Below is a small trained network, with its code and all its weights. Each question gives an input and a class and asks what happens when units are switched off, that is, made to give their printed mean instead of their output.

import numpy as np


def w(rows, s, z=0):
    codes = np.array(rows[::2]) - 128.0
    scale = np.full(codes.shape[1], s)
    scale[-1] = z or s
    return codes * scale


def f(y):
    return np.maximum(y, 0)


def log_softmax(a):
    a = a - a.max(-1, keepdims=True)
    return a - np.log(np.exp(a).sum(-1, keepdims=True))


def net(x, mask):
    res = np.array(x, float).reshape(1, 8) / 4 @ E
    y = f(res @ A[0][:, :-1].T + A[0][:, -1])
    res = res + np.where(mask, y, B[0][:, -1]) @ B[0][:, :-1]
    return log_softmax(res[-1] @ U[:, :-1].T + U[:, -1])


A, B = {}, {}
E = w([
[113,112,253,48,144],'x0',
[113,144,125,121,118],'x1',
[123,130,125,122,127],'x2',
[134,137,140,146,107],'x3',
[80,187,129,114,111],'x4',
[74,43,114,152,140],'x5',
[199,180,142,105,97],'x6',
[110,143,115,104,148],'x7',
],0.012)
A[0] = w([
[89,82,232,123,162,186],'N0',
[97,114,81,249,159,254],'N1',
[49,109,124,190,140,53],'N2',
[180,162,68,115,126,214],'N3',
[93,98,70,125,134,24],'N4',
[168,136,188,92,131,54],'N5',
],0.015,0.0036)
B[0] = w([
[69,64,166,150,179,237],'N0',
[148,184,74,22,90,248],'N1',
[68,93,89,49,133,192],'N2',
[171,220,130,209,123,206],'N3',
[122,152,146,93,78,174],'N4',
[110,137,165,1,54,189],'N5',
],0.0095,0.015)
U = w([
[123,146,75,122,148,255],'0',
[131,120,171,8,112,52],'1',
[78,124,254,107,205,222],'2',
[12,46,155,159,179,35],'3',
[160,182,169,208,151,79],'4',
],0.0095,0.0073)

Each question gives the input, the list of numbers given to net, and the class t.
The units are the neurons (one row each of A and B). Each row of codes is followed by its name. A weight is (code - 128) times the scale printed after its matrix; where a second scale follows, it is the last column's (A, B and U).
mask holds one flag per neuron, in row order. A switched-off neuron (its flag False) gives its mean, the last column of its row in B, instead of its output. The means were averaged over made-up inputs and are rounded, as every weight is.
A unit's drop is (log p(t) with every unit on - log p(t) with that unit switched off) / (log p(t) with every unit on - log p(t) with every unit switched off).
The circuit of an input: a set's keep is (log p(t) with only the set's units on - log p(t) with every unit switched off) / (log p(t) with every unit on - log p(t) with every unit switched off). Starting from all 6 units, units are removed one at a time, each time the one whose removal leaves the highest keep (on an exact tie, the one counted first), for as long as the keep stays at least 0.8.
units of the circuit, in order: the units of the circuit, biggest drop first
unit that matters most: the unit with the biggest drop
k most important neurons: the k neurons with the biggest drops, biggest first
drop when u is switched off: that unit's drop, to one decimal
input [-4,3,1,-4,-4,-1,8,-2], class 4: unit that matters most	N3
input [2,7,-6,-5,-5,-6,-7,-5], class 2: 2 most important neurons	[N1, N2]
input [6,0,-3,-1,-7,-8,-3,8], class 2: 3 most important neurons	[N1, N0, N2]
input [1,6,-2,-3,3,3,0,1], class 3: units of the circuit, in order	[N1, N5]
input [1,-6,5,6,1,2,1,4], class 2: 3 most important neurons	[N1, N2, N3]
input [0,8,2,8,-1,5,-6,5], class 1: 4 most important neurons	[N1, N4, N2, N3]
input [0,-8,0,6,3,-4,3,-1], class 4: 4 most important neurons	[N1, N2, N3, N0]
input [2,-2,-1,6,1,1,-8,-2], class 3: units of the circuit, in order	[N0, N2]
input [-5,0,-5,-6,-4,-6,1,-6], class 4: 2 most important neurons	[N3, N2]
input [0,-6,-4,-6,4,-1,1,3], class 4: units of the circuit, in order	[N1, N2, N5]
input [4,-8,-5,-2,0,6,0,3], class 3: units of the circuit, in order	[N0, N1]
input [5,0,-1,-8,3,2,-3,8], class 3: 3 most important neurons	[N0, N1, N3]
input [-3,3,4,0,-2,5,-2,-2], class 1: 2 most important neurons	[N1, N3]
input [-8,3,3,-7,-6,-8,6,3], class 4: units of the circuit, in order	[N3]
input [-2,-8,-6,5,-4,-5,8,-6], class 4: 2 most important neurons	[N3, N1]
input [8,-7,0,-6,-4,7,-3,5], class 3: drop when N0 is switched off	0.4
input [3,-2,-4,-8,-1,2,-8,7], class 3: drop when N0 is switched off	0.2
input [-8,6,2,8,7,8,-2,1], class 1: drop when N1 is switched off	0.4
input [2,-5,-6,7,-1,0,0,-7], class 2: drop when N1 is switched off	0.6
